Below are the code and all the weights of a small trained network. Each question names an input and a class and asks about switching units off, where a switched-off unit gives its printed mean instead of its output.

import numpy as np


def w(rows, s, z=0):
    codes = np.array(rows[::2]) - 128.0
    scale = np.full(codes.shape[1], s)
    scale[-1] = z or s
    return codes * scale


def f(y):
    return np.maximum(y, 0)


def log_softmax(a):
    a = a - a.max(-1, keepdims=True)
    return a - np.log(np.exp(a).sum(-1, keepdims=True))


def net(x, mask):
    res = np.array(x, float).reshape(1, 6) / 4 @ E
    y = f(res @ A[0][:, :-1].T + A[0][:, -1])
    res = res + np.where(mask, y, B[0][:, -1]) @ B[0][:, :-1]
    return log_softmax(res[-1] @ U[:, :-1].T + U[:, -1])


A, B = {}, {}
E = w([
[134,136,127,125,126,121,127],'x0',
[136,137,125,124,126,119,125],'x1',
[138,103,139,110,252,108,88],'x2',
[217,151,186,161,122,191,117],'x3',
[114,204,61,110,160,181,175],'x4',
[124,125,130,131,129,131,128],'x5',
],0.015)
A[0] = w([
[115,112,161,131,4,100,128,228],'N0',
[60,141,39,113,99,116,143,217],'N1',
[127,188,83,89,218,180,142,3],'N2',
[147,79,131,125,41,107,132,221],'N3',
[143,153,72,142,197,149,148,51],'N4',
[119,208,26,113,50,220,165,124],'N5',
[239,152,177,172,125,242,126,120],'N6',
[72,59,106,109,160,9,105,218],'N7',
[223,73,204,129,174,119,94,77],'N8',
],0.017,0.0058)
B[0] = w([
[173,124,45,124,102,217,50,234],'N0',
[129,163,93,188,116,180,227,223],'N1',
[150,143,94,141,100,237,15,204],'N2',
[156,141,73,155,116,185,61,205],'N3',
[195,90,30,143,73,155,93,180],'N4',
[23,125,198,89,111,4,165,255],'N5',
[119,4,158,35,87,88,44,250],'N6',
[6,131,62,131,186,68,56,243],'N7',
[197,105,232,130,195,97,206,226],'N8',
],0.019,0.024)
U = w([
[122,196,36,177,120,208,126,193],'0',
[53,105,121,81,157,20,122,251],'1',
[204,90,125,78,74,193,91,92],'2',
[219,114,207,111,196,92,185,4],'3',
[59,222,114,139,68,105,254,36],'4',
],0.0079,0.0025)

Each question gives the input, the list of numbers given to net, and the class t.
The units are the neurons (one row each of A and B). Each row of codes is followed by its name. A weight is (code - 128) times the scale printed after its matrix; where a second scale follows, it is the last column's (A, B and U).
mask holds one flag per neuron, in row order. A switched-off neuron (its flag False) gives its mean, the last column of its row in B, instead of its output. The means were averaged over made-up inputs and are rounded, as every weight is.
A unit's drop is (log p(t) with every unit on - log p(t) with that unit switched off) / (log p(t) with every unit on - log p(t) with every unit switched off).
The circuit of an input: a set's keep is (log p(t) with only the set's units on - log p(t) with every unit switched off) / (log p(t) with every unit on - log p(t) with every unit switched off). Starting from all 9 units, units are removed one at a time, each time the one whose removal leaves the highest keep (on an exact tie, the one counted first), for as long as the keep stays at least 0.8.
units of the circuit, in order: the units of the circuit, biggest drop first
most important unit: the unit with the biggest drop
top k neurons: the k neurons with the biggest drops, biggest first
drop of u: that unit's drop, to one decimal
input [-5,3,0,6,4,7], class 1: most important unit	N0
input [-5,1,1,1,-8,6], class 3: top 4 neurons	(N8, N5, N2, N6)
input [-3,2,1,1,2,0], class 2: top 4 neurons	(N7, N5, N8, N1)
input [3,2,-4,7,1,-8], class 1: top 2 neurons	(N5, N2)
input [-5,6,-2,-6,8,8], class 4: top 2 neurons	(N5, N1)
input [-4,-1,0,-8,-3,-8], class 0: top 3 neurons	(N5, N6, N1)
input [8,-2,-5,0,3,-8], class 4: top 2 neurons	(N6, N7)
input [-2,2,-1,5,1,-8], class 1: top 2 neurons	(N2, N0)
input [-8,4,2,-2,5,6], class 0: top 2 neurons	(N6, N2)
input [-1,-3,-8,-1,0,-2], class 0: top 3 neurons	(N0, N3, N6)
input [1,6,-5,-4,1,6], class 4: top 2 neurons	(N5, N2)
input [4,0,-1,-6,6,7], class 4: units of the circuit, in order	(N5, N1)
input [-2,6,-8,7,4,5], class 1: drop of N5	3.9
input [3,-6,1,-5,5,7], class 0: most important unit	N2
input [-4,8,-6,7,5,-2], class 1: drop of N5	2.2
input [-8,-5,-5,1,-8,5], class 2: drop of N7	0.1
